Below is a small trained network, with its code and all its weights. Each question gives an input and a class and asks what happens when units are switched off, that is, made to give their printed mean instead of their output.

import numpy as np


def w(rows, s, z=0):
    codes = np.array(rows[::2]) - 128.0
    scale = np.full(codes.shape[1], s)
    scale[-1] = z or s
    return codes * scale


def f(y):
    return y / 2 * (1 + np.tanh(0.7978845608 * (y + 0.044715 * y**3)))


def log_softmax(a):
    a = a - a.max(-1, keepdims=True)
    return a - np.log(np.exp(a).sum(-1, keepdims=True))


def net(x, mask):
    res = np.array(x, float).reshape(1, 7) / 4 @ E
    y = f(res @ A[0][:, :-1].T + A[0][:, -1])
    res = res + np.where(mask, y, B[0][:, -1]) @ B[0][:, :-1]
    return log_softmax(res[-1] @ U[:, :-1].T + U[:, -1])


A, B = {}, {}
E = w([
[123,210,165,141,196],'x0',
[113,206,140,232,235],'x1',
[10,192,254,185,118],'x2',
[56,96,103,80,103],'x3',
[110,147,107,73,122],'x4',
[164,53,17,88,167],'x5',
[227,127,196,87,202],'x6',
],0.0075)
A[0] = w([
[120,106,155,71,95,67],'n1',
[132,181,229,50,160,132],'n2',
[238,137,100,165,179,105],'n3',
[141,91,124,78,142,18],'n4',
[185,72,143,27,114,231],'n5',
[80,86,167,149,138,4],'n6',
[50,163,155,88,35,116],'n7',
[129,13,60,54,91,217],'n8',
[111,146,102,254,144,76],'n9',
[159,101,120,183,249,204],'n10',
[155,207,241,64,130,60],'n11',
[104,157,121,159,117,157],'n12',
[188,80,173,148,151,41],'n13',
[143,187,82,119,129,140],'n14',
[184,117,68,192,218,184],'n15',
[163,74,71,116,78,166],'n16',
],0.0089,0.0046)
B[0] = w([
[56,159,144,164,170,142],'n1',
[163,65,83,79,201,186],'n2',
[97,1,201,199,149,186],'n3',
[113,160,175,83,123,137],'n4',
[163,114,84,73,176,220],'n5',
[98,145,192,153,116,128],'n6',
[83,162,162,203,112,181],'n7',
[131,165,45,93,122,251],'n8',
[140,134,163,120,115,174],'n9',
[125,41,205,97,171,208],'n10',
[190,95,75,77,162,183],'n11',
[107,106,141,124,135,151],'n12',
[123,48,158,141,156,140],'n13',
[157,125,111,156,114,142],'n14',
[151,71,201,139,173,204],'n15',
[156,145,42,107,131,195],'n16',
],0.0086,0.011)
U = w([
[215,91,2,11,202,253],'0',
[90,81,182,180,197,112],'1',
[73,175,85,112,112,31],'2',
],0.009,0.0047)

Each question gives the input, the list of numbers given to net, and the class t.
The units are the neurons (one row each of A and B). Each row of codes is followed by its name. A weight is (code - 128) times the scale printed after its matrix; where a second scale follows, it is the last column's (A, B and U).
mask holds one flag per neuron, in row order. A switched-off neuron (its flag False) gives its mean, the last column of its row in B, instead of its output. The means were averaged over made-up inputs and are rounded, as every weight is.
A unit's drop is (log p(t) with every unit on - log p(t) with that unit switched off) / (log p(t) with every unit on - log p(t) with every unit switched off).
The circuit of an input: a set's keep is (log p(t) with only the set's units on - log p(t) with every unit switched off) / (log p(t) with every unit on - log p(t) with every unit switched off). Starting from the 12 units with the biggest drops (on a tie, the unit counted first), units are removed one at a time, each time the one whose removal leaves the highest keep (on an exact tie, the one counted first), for as long as the keep stays at least 0.8.
circuit, biggest first: the units of the circuit, biggest drop first
most important unit: the unit with the biggest drop
top k neurons: the k neurons with the biggest drops, biggest first
drop of u: that unit's drop, to one decimal
input [0,6,2,-2,8,-3,-3], class 2: top 4 neurons -> n3; n15; n10; n13
input [-3,1,8,-2,5,4,-6], class 2: circuit, biggest first -> n10; n2
input [4,-8,-5,5,5,-8,-4], class 2: most important unit -> n7
input [-1,5,-6,3,0,-8,-3], class 2: circuit, biggest first -> n3; n2; n5
input [-1,7,5,0,7,5,3], class 1: top 2 neurons -> n8; n5
input [4,3,3,0,-5,-4,4], class 0: top 2 neurons -> n11; n2
input [2,5,2,6,-6,6,-7], class 1: circuit, biggest first -> n8; n5
input [-4,-3,7,-6,-1,-6,5], class 0: top 3 neurons -> n11; n2; n3
input [5,2,-4,6,-3,-3,-7], class 1: top 4 neurons -> n8; n16; n5; n11
input [3,-1,5,-7,8,-8,6], class 0: drop of n11 -> 0.1
input [5,0,-2,0,-6,-3,-3], class 1: drop of n5 -> 0.2
input [4,-1,5,6,8,1,-6], class 2: drop of n10 -> 0.5
